Small tables with named rows and columns. After each table, cells are looked up by row and column.

pugobi =
       zozo   zug   zos
biber  5.68  1.71  6.43
vel    5.85  1.76  6.90
temo   7.55  5.62  3.04

zozo of vel = 5.85
zozo of biber = 5.68
zos of biber = 6.43
zos of temo = 3.04
zug of biber = 1.71
zug of vel = 1.76
zozo of temo = 7.55
zos of vel = 6.90
zug of temo = 5.62
Which row has the largest zozo? temo

Table negike
	vuvoso	tol
tar	217	65
desano	212	57
nis	223	81
sorato	220	73
kubasi	230	116
momekik	229	108
fitezo	226	90

nis, tol -> 81
desano, tol -> 57
kubasi, vuvoso -> 230
nis, vuvoso -> 223
sorato, vuvoso -> 220
fitezo, vuvoso -> 226
fitezo, tol -> 90
tar, vuvoso -> 217
momekik, tol -> 108
momekik, vuvoso -> 229
Which row has the largest vuvoso? kubasi

totipeg
fields: mav, zur, did, kuz, kedobit, tiga, loso, vuzeti, safu, voko
guvuf: [0.48, 0.41, 0.21, 0.74, 0.21, 0.14, 0.76, 0.37, 0.32, 0.83]
gusiva: [0.19, 0.56, 0.43, 0.58, 0.36, 0.21, 0.26, 0.50, 0.06, 0.50]
votuv: [0.30, 0.59, 0.47, 0.71, 0.27, 0.33, 0.34, 0.48, 0.10, 0.39]
lalav: [0.60, 0.51, 0.43, 0.70, 0.31, 0.29, 0.67, 0.57, 0.48, 0.55]
fibur: [0.50, 0.44, 0.26, 0.74, 0.23, 0.17, 0.73, 0.42, 0.34, 0.76]
pap: [0.62, 0.37, 0.36, 0.73, 0.28, 0.60, 0.81, 0.40, 0.49, 0.59]
gobiso: [0.26, 0.49, 0.44, 0.21, 0.84, 0.54, 0.36, 0.59, 0.55, 0.76]

pap, loso -> 0.81
fibur, mav -> 0.50
pap, mav -> 0.62
gobiso, vuzeti -> 0.59
gobiso, did -> 0.44
gusiva, kuz -> 0.58
lalav, mav -> 0.60
lalav, kedobit -> 0.31
votuv, safu -> 0.10
lalav, voko -> 0.55
Row with the largest voko: guvuf

rako:
	razu	navi	zabop	reru	kan	zumamep	pogeru	kudazu
riladiv	5	10	18	35	8	18	0	17
vamip	-27	-12	-19	30	5	22	44	-3
fezunu	-2	-5	-7	28	41	-40	-22	-25
fulesi	-3	-10	13	9	6	7	3	33
zelepo	20	23	12	-8	19	27	16	21
zin	16	12	23	-7	11	8	-5	35
kuv	48	13	59	-32	-11	29	31	11
zag	11	-5	10	31	31	-9	-22	3
semades	-43	-26	-9	-6	36	29	-37	-12
mebunu	-28	-1	-4	-10	-64	23	44	14
dedog	70	31	73	-8	57	43	13	15
zat	-23	-2	-52	25	12	-12	23	2
moke	4	13	-29	32	-16	-38	35	-6

What is the navi of fezunu in rako? -5
What is the pogeru of riladiv in rako? 0
What is the razu of mebunu in rako? -28
What is the kudazu of dedog in rako? 15
What is the pogeru of zelepo in rako? 16
What is the zumamep of zin in rako? 8
What is the zabop of zag in rako? 10
What is the zabop of mebunu in rako? -4
What is the reru of semades in rako? -6
What is the kudazu of mebunu in rako? 14
What is the kudazu of kuv in rako? 11
What is the kudazu of vamip in rako? -3

